In the rows, 128 means zero.
Each row of numbers belongs to one of the nodes below and depends on some of the facts about them. Some rows are named. Which node is each other row?

Facts:
bilon drenu:204 plabus:robil ligraflak:667
braflu drenu:719 plabus:tamis pludus ligraflak:31
bravem drenu:719 ligraflak:667
dabrik drenu:204 plabus:grema ligraflak:199
dadroves drenu:204 plabus:leple ligraflak:340
dibrosos drenu:719 plabus:rigu ligraflak:667
drasa drenu:204 ligraflak:31
drulu drenu:719 ligraflak:31
dustus drenu:719 plabus:poplis ligraflak:199
faba drenu:719 ligraflak:340
fabrok drenu:719 plabus:skazal ligraflak:31
flakles drenu:204 ligraflak:340
fleplar drenu:719 plabus:skavupa dadroves ligraflak:667
flibronan drenu:204 plabus:skunok ligraflak:199
flirude drenu:204 plabus:mides ligraflak:63
flugro drenu:204 plabus:nerigam ligraflak:340
fostur drenu:719 plabus:gulek ligraflak:31
fugol drenu:719 plabus:grutas ligraflak:667
fupo drenu:719 ligraflak:31
gekal drenu:719 ligraflak:63
goplal drenu:719 ligraflak:31
grema drenu:204 plabus:tugra ligraflak:340
grepok drenu:719 plabus:rastugu ligraflak:31
grozu drenu:719 plabus:klogok stutor ligraflak:340
grutas drenu:719 plabus:fugol ligraflak:667
gubu drenu:204 plabus:mides flirude ligraflak:199
gukobror drenu:204 ligraflak:667
gulek drenu:204 plabus:loklil ligraflak:31
kidil drenu:204 plabus:pludus ligraflak:340
kiti drenu:204 plabus:dibrosos ligraflak:667
klaba drenu:204 ligraflak:31
klamok drenu:719 ligraflak:31
kleklem drenu:719 ligraflak:31
klodi drenu:204 plabus:rodun ligraflak:199
klogok drenu:204 plabus:grozu ligraflak:31
klusi drenu:204 plabus:skegu ligraflak:63
kodrel drenu:204 ligraflak:31
kosa drenu:719 ligraflak:199
leple drenu:204 plabus:seda ligraflak:199
logrek drenu:719 plabus:stuklun ligraflak:199
loklil drenu:204 ligraflak:340
luti drenu:204 plabus:rodun ligraflak:667
mave drenu:204 plabus:kleklem ligraflak:667
mides drenu:719 plabus:flirude ligraflak:667
nerigam drenu:204 plabus:fupo ligraflak:667
nudras drenu:204 plabus:kodrel ligraflak:667
paflim drenu:719 plabus:klamok dustus ligraflak:31
plegen drenu:204 plabus:luti ligraflak:667
pliti drenu:204 plabus:rodun ligraflak:340
pludus drenu:719 plabus:leple ligraflak:340
poplis drenu:719 ligraflak:667
rastugu drenu:204 plabus:tema ligraflak:63
redevo drenu:204 ligraflak:63
rigu drenu:204 ligraflak:667
robil drenu:719 ligraflak:63
rodri drenu:204 ligraflak:667
rodun drenu:719 plabus:plegen ligraflak:340
rolin drenu:204 plabus:kleklem mave ligraflak:199
seda drenu:719 plabus:leple ligraflak:667
skavupa drenu:204 ligraflak:667
skazal drenu:719 plabus:soruk ligraflak:667
skegu drenu:204 ligraflak:667
skeplak drenu:719 plabus:tugra ligraflak:667
skiflek drenu:719 plabus:goplal ligraflak:340
skunok drenu:204 plabus:faba ligraflak:31
soruk drenu:719 plabus:trefun ligraflak:63
sterel drenu:204 plabus:klaba ligraflak:667
stetri drenu:204 plabus:zopli ligraflak:340
stugum drenu:204 ligraflak:31
stuklun drenu:204 plabus:logrek ligraflak:667
stutor drenu:204 ligraflak:667
suvo drenu:204 ligraflak:199
tamis drenu:719 ligraflak:667
tema drenu:204 ligraflak:340
trazeskun drenu:719 plabus:suvo ligraflak:667
trefun drenu:204 ligraflak:63
trigur drenu:204 ligraflak:199
tugra drenu:719 ligraflak:667
vadra drenu:204 plabus:rodri ligraflak:199
vemamun drenu:719 plabus:stugum ligraflak:667
zopli drenu:204 plabus:stetri ligraflak:199

Named rows:
stetri: [141 107 103 149 121  98 131 103 110 158  89  75 120 103 105 157 136  80
  84 141  89 146  95  97 181 139  62  90  96 108 149 129 117 172 202 127
 186  72 142 115 107]
loklil: [156 118 121 151 147 130 135 139 117 125 164 134 140 136 124 127 172 141
 118 121 108 107 140 113 154 149 123 131 103 118 158 126 125 123 114 121
 123  97 126 112 152]
klogok: [136  93 118 129 121 121 126 131 151 146 133 109  86 146 142 130 128  84
  98 136 117 140 156 139 156 111 129 114  94 137 107 104 129 136 125 153
 128 121 115 135 142]
zopli: [110  91 102 142 127  88  97 132 116 165  84  89 110  74 121 167 145  93
  79 133  90 135 106 107 181 124  33  99 114 143 119 113 114 172 201 136
 206  96 127 136  88]
stugum: [149  87 122 107 127 137 130 163 130 152 167 136 102 145 149 132 147 134
 103 134 111 107 159 121 150 132 115 124 112 131 136 127 125 120 107 134
 109 131 106 123 135]
skunok: [135  92 115 123 123 127 126 139 145 147 142 120  90 144 143 129 127  95
 103 132 118 133 155 134 155 115 127 118  95 132 114 110 129 133 122 146
 121 127 115 134 135]
dadroves: [155 120  35 171 152 138 121 128  87  89 162 173  76 143  96 114 105 114
 155 151 132 172 119 132 195 141 131 165  79 118 134 112 133 159 118 129
 150 123 177 124 124]
stuklun: [149 141 151 171 118 133 111 104 166  76 151 125 121 174 114 107 160  74
 116 121 115 137 176 179 148  88 185 148 115 173  99  69 133 102  63 165
 148 108 111 145 183]
nudras: [145 130 130 129 106 139 108 123 127 109 140 132 127 142 106 121 140  94
 115 119  97 127 139 139 161 112 124 140 133 144 131 110 124 120 112 136
 163 115 116 138 130]
dustus: [116  99  87 150 188 119 100 120 117 127 139 111 122 103 125 141 155 127
 129 113 104 115 133 142 124  97 127 127 138 161  92 138 134 140 138 141
 155 125 123 140 141]
pludus: [160 111   7 164 191 147 122 104  65  89 164 152  78 140  88 124  96 123
 171 157 121 168 107 141 163 118 153 155 108 126 118 150 141 166 128 132
 156 129 184 122 129]
robil: [137  87 127 141 169 146 122 138  91 136 150 112 140 158 133 127 151 151
 127 134 107  89 130 123  97 103 114 120 153 143 151 168 135 137  97 124
 150 150 140 134 170]
goplal: [151  75  98 100 165 145 133 140 109 155 169 113 107 142 143 143 142 142
 119 138  99  98 147 128 115 111 140 114 142 139 121 166 131 125 118 136
 114 138 111 121 139]
klamok: [151  76  98  99 165 145 133 139 111 155 169 114 107 142 144 142 141 141
 119 138 100 100 148 128 115 110 139 114 142 140 120 166 132 123 118 138
 114 136 110 120 139]
vemamun: [148 119 105 121 144 148 110  99 107 110 142 110 133 138 100 131 133 103
 130 123  85 119 126 146 126  89 146 130 162 151 116 149 131 125 123 138
 168 122 120 135 132]
braflu: [142  82  73 115 163 140 126 119 115 143 150 110  84 142 132 136 110 108
 127 141 109 132 138 142 127  96 150 117 127 139  98 152 136 141 129 147
 128 141 127 131 134]
trazeskun: [149 120 105 122 145 149 110 100 107 111 142 110 134 139 101 131 134 103
 129 122  83 119 127 146 126  90 146 129 163 152 115 149 131 124 120 138
 167 121 120 136 132]
fostur: [138  82  89 115 161 135 127 113 126 148 144  98  93 141 135 136 118 101
 119 134 107 127 141 141 122  93 151 109 126 140  97 151 137 138 133 148
 125 134 120 132 139]
dibrosos: [148 120 106 124 144 145 110  96 111 110 138 105 132 139 100 132 135  97
 126 124  85 121 127 149 127  86 149 128 161 154 112 147 130 126 122 141
 171 119 120 136 134]
skazal: [147 119 107 131 143 141 111  89 115 110 132  98 129 140  99 133 133  87
 124 126  84 127 127 153 127  82 151 124 157 156 107 141 130 127 127 145
 174 116 120 138 137]

Which node is each row?
No name comes twice in this set of rows, the named rows included.
[147 113  92 166 179 123 133  85 117 120 135  85 129 136 111 135 148 102
 126 126 101 128 123 139 126 108 158 110 117 131 115 146 136 143 140 140
 144  95 138 120 162]	grozu
[147 113  87 155 181 130 132  95 109 122 144  99 133 132 111 131 145 117
 135 120 102 122 121 133 124 113 156 119 120 124 124 155 136 139 137 131
 136 103 139 119 155]	skiflek
[127  92  96 137 193 129 104 144 103 133 162 125 132 104 131 147 174 162
 129 116  98  91 138 132 118 111 118 133 150 161 112 150 129 129 126 131
 145 128 116 131 138]	kosa
[150 120  93 123 145 151 109 100 100 106 146 118 124 139  97 130 128 103
 134 128  86 125 124 147 131  89 147 135 161 152 116 149 131 128 120 139
 171 125 126 136 127]	fleplar
[159 106  97 143 186 139 136 116  96 125 167 110 146 134 118 137 166 149
 131 125  96  99 127 121 118 127 146 122 134 125 143 165 132 127 125 123
 128 103 130 110 155]	faba
[119 108 108 188 201 115 102 106 153  95 152 107 115 135 134 125 175 111
 132 113 122 122 170 182 111  76 189 137 122 190  62  99 143 122  89 170
 138 120 118 147 194]	logrek
[163 115  13 128 155 168 100 113  55  73 165 171  71 147  75 124  80 114
 173 164 105 170 111 156 169  97 144 172 150 153 111 147 135 153 110 137
 189 153 172 138 100]	seda
[144 123 116 172 141 115 131 110 136 119 135 110 126 136 117 125 155  96
 111 122 113 134 135 128 159 131 134 123  88 122 133 107 129 137 130 137
 138  89 134 122 159]	grema
[123 102 145 164 126 127 115 135 126 130 122 118 121 160 131 112 136 104
 111 126 125 122 137 129 140 110 100 126 109 135 146 111 132 145 101 133
 159 139 143 147 170]	rastugu

The same nodes again, as new rows of numbers:
Some nodes and their rows:
skeplak: [147 202 176  97 100 126 117 123 145 102 181 140 125 175  74 215 156 123
 150 141 117 127 137 116 159  98]
dabrik: [136 178 188  88 156 129 124  80 162  96 170 143 104 165 105 211 158 121
 132 135  98 144 109 124 149  98]
skazal: [148 148 163  98  37 109 110  86 115 103 114 148 126 187  95 199 176 106
 133 165 132 105 154 109 160 127]
trazeskun: [153 161 159  72 109 113 128 111 124 109 169 140 126 184 104 207 166 124
 153 145 121 115 137 113 151 126]
dibrosos: [152 159 156  88  96 115 129 119 124 105 161 141 126 192 100 207 173 128
 148 151 118 110 141 117 145 132]
grutas: [149 158 158  89  95 115 128 119 126 105 162 141 127 190  98 208 172 129
 147 148 118 111 141 116 146 132]
rastugu: [145 144 155 136 167 118 123  78 129  94 170 139 117 214 160 212 178 120
 125 136 115 125 106 117 133 125]
flibronan: [142 138 170  62 167 117 136  69 143 104 159 143 106 176 135 203 169 122
 136 140 101 133 111 123 139 125]
stetri: [138 148 161 134 192 111 126  81 131  98 155 140 117 134 163 211 162 126
 125 160 109 111 135 119 139 152]
kiti: [166 147 165  97 162 114 142  60 133 106 166 140 129 181 135 211 178 128
 136 135 125 117 117 123 151 136]
luti: [123 129 171  86 167 113 142  56 132  89 186 140 117 150 116 217 205 150
 108 119 129 109  86 108 158 164]
klaba: [155 136 149 134 159 116 120  81 136  87 136 140 120 174 125 206 172 124
 133 125 118 110 114 126 128 156]
paflim: [170 156 132  50 177 109 115 126 123 106 178 135 118 178 121 202 152 115
 180 128 112 117 124 117 127 143]
kosa: [124 148 164  55  98 118 122 127 134 103 154 143 103 184  99 200 161 123
 146 153  95 126 132 116 135 120]
seda: [112 122 166 118  70 116 149 148 127 114 159 142 135 179 113 208 133 137
 148 113 115 107 138 109 149 130]
pludus: [ 89 122 162 145 107 111 133 165 123 109 154 140 123 128 146 208 112 132
 142 136  99 104 153 104 138 141]
skiflek: [133 166 156  90 154 108 110 125 120 105 168 140 113 133 138 207 145 116
 150 167 106 114 152 108 143 137]
nerigam: [161 144 164 114 148 116 143  67 134 102 157 142 130 187 130 211 183 134
 129 138 123 113 121 126 146 141]
logrek: [127 149 163  54  99 118 121 126 134 103 155 144 103 184  99 200 162 122
 147 155  94 126 134 116 134 120]
suvo: [133 132 168  98 137 121 137  82 144  95 141 144 106 186 126 204 179 133
 122 147  97 124 116 128 129 136]

Which node is each row?
No name comes twice in this set of rows, the named rows included.
[ 89 146 159  94 146 107 110 126 118  84 182 139 101 107 115 214 179 143
 116 158 108 102 122  96 145 170]	rodun
[158 147 130  94 141 114 117 143 124  95 155 136 119 193 109 203 166 129
 162 137 107 107 134 124 114 156]	klamok
[158 139 149 122 168 115 119  76 136  90 141 139 121 172 128 205 171 120
 138 125 120 113 113 125 131 151]	klogok
[156 138 151 117 173 114 119  75 135  91 145 139 120 167 130 206 166 120
 139 120 121 114 110 123 134 150]	drasa
[128 115 170 151 117 119 158  95 136 104 148 142 136 183 134 212 161 145
 124 115 119 106 122 122 144 144]	skavupa
[138 197 174 144  63 131 119 141 148  91 159 141 125 190  62 217 169 137
 134 151 112 116 146 123 146 110]	tugra
[110 119 170 140 186 110 143 100 132 111 165 140 124 118 181 211 120 127
 135 123 108 113 129 109 148 143]	kidil
[107 125 177  35 186 114 134  58 140  92 187 141  94 141 121 209 188 137
 116 123 107 129  77 106 152 146]	klodi
[141 142 156 138 164 118 123  80 129  93 170 138 116 211 159 213 176 120
 123 132 116 124 105 115 135 124]	redevo
[147 146 157 120 177 117 121  72 129  97 179 139 116 207 163 212 171 115
 130 130 117 129 102 113 140 118]	klusi
[145 150 140 117 100 115 106 135 127  89 135 140 118 185  94 202 166 122
 148 141 112 106 136 120 123 149]	kleklem
[125 127 153  87 123 111 121 139 128 110 162 139 124 154 120 201 112 111
 171  96 116 117 123 103 144 128]	braflu
[152 147 150  82  84 106  88  88 118  97 116 145 116 162 101 193 154  87
 152 145 130 112 139 105 151 131]	fabrok

Now the same nodes, written a new way:
Known rows:
grutas: [107 114 143 106 171 171 130 139 126 207 136 156 112 157 123 120  77 123
 127 124 127  62 128 107 135 151]
klamok: [110 113 140 141 114 118 133 102 141 127 140 134 112 134 138 141 161 139
 125 130 108 148 144 122  91 126]
tema: [141 131 136 136 108 136 128 140 135 102 127 138 127 104  91  98 170 125
 127 132 160 145 129 126 115 141]
vemamun: [127 133 143 132 148 147 135 123 133 161 133 130 134 154 156 144 100 132
 137 124 115 118 128 129 135 134]
stuklun: [144 155 120 115 178 134  95 157 138 133 107 124 165 107 193 151  82 140
  89 112 147 170 120 152 144  92]
kidil: [138 127 116 119 105 146 121 168 135  94 121 135 134  95 110 111 117 132
 135 124 162 124 119 123 145 135]
flibronan: [134 126 110 113 127  89 129 114 114 173 113 124 119 109 117 124 131 126
 117 128 138 125 123 131 146 122]
skavupa: [131 140 138 144 140 148 150 122 121 124 127 104 146 122 106 113 164 113
 111 126 129 132 120 137 111 133]
tamis: [130 136 151 146 141 146 151 104 137 150 135 126 132 152 141 140 134 128
 132 125 113 131 136 130 115 141]
flugro: [138 128 125 118 116 139 110 163 131 113 125 144 130 104 109 103 128 130
 131 129 163 130 119 124 139 132]
gukobror: [131 140 138 142 141 147 148 124 121 126 127 104 147 123 107 114 160 113
 112 126 130 131 119 136 113 133]
gekal: [139 131 133 140 131 121 124 102 144  60 130 152 105 172 134 148 122 121
 134 137 111 131 166 127 114 135]
stugum: [111 117 127 139 113 119 132 121 125 102 132 112 126 103 102 115 191 125
 104 130 125 149 129 128  86 119]
paflim: [107 110 130 125 122 120 116 122 138 136 138 140 115 132 153 145 122 144
 129 128 111 135 137 119 112 118]
rodun: [146 150 134 124  83 115  73 161 118 149 154 164 139 153 117 111 116 148
 200 141  73 154 117 111 194 138]
kosa: [136 124 133 132 119  86 146  72 132 188 124 139 103 142 137 145 142 135
 136 130 120 138 147 128 128 138]
skeplak: [127 133 142 127 154 147 131 125 134 165 132 136 133 153 159 143  92 132
 133 123 118 117 130 128 135 133]
loklil: [141 131 137 136 108 136 128 140 135 102 126 138 127 104  92  98 172 124
 127 132 160 145 128 127 115 141]
rastugu: [136 133 110 122 138 126 106 141 126  46 119 138 121 139 112 126 113 112
 114 135 130 119 144 131 129 120]
mave: [127 138 129 124 155 151 129 146 119 142 123 115 147 122 123 117 119 118
 110 123 136 117 114 133 131 125]

Which node is each row?
No name comes twice in this set of rows, the named rows included.
[135 128 123 123 143 125 105 124 142  74 126 162 106 170 150 152  83 126
 133 134 116 117 160 124 134 127]	soruk
[126 108 151 140 136  98 148 118  96 123 152  85 127 201 203 142  73 115
 195 148 160  90  88 155 134 108]	mides
[137 165 123 131 114 127  91 163  89 148 148 108 172 140  93 100 135 122
 164 136  56 142  91 127 188 123]	luti
[133 122 124 117 127  87 131  92 129 199 122 146 105 142 151 150 106 140
 139 128 122 125 139 125 146 131]	dustus
[141 126 149 137 109 134 129 120 150 129 135 159 112 137 127 124 143 139
 149 132 144 145 144 120 120 148]	faba
[125 129  98 136 100 187 181 149 152  82 115  90 155 112 165 184  41 145
 153 101 112  84 122 125 166 144]	seda

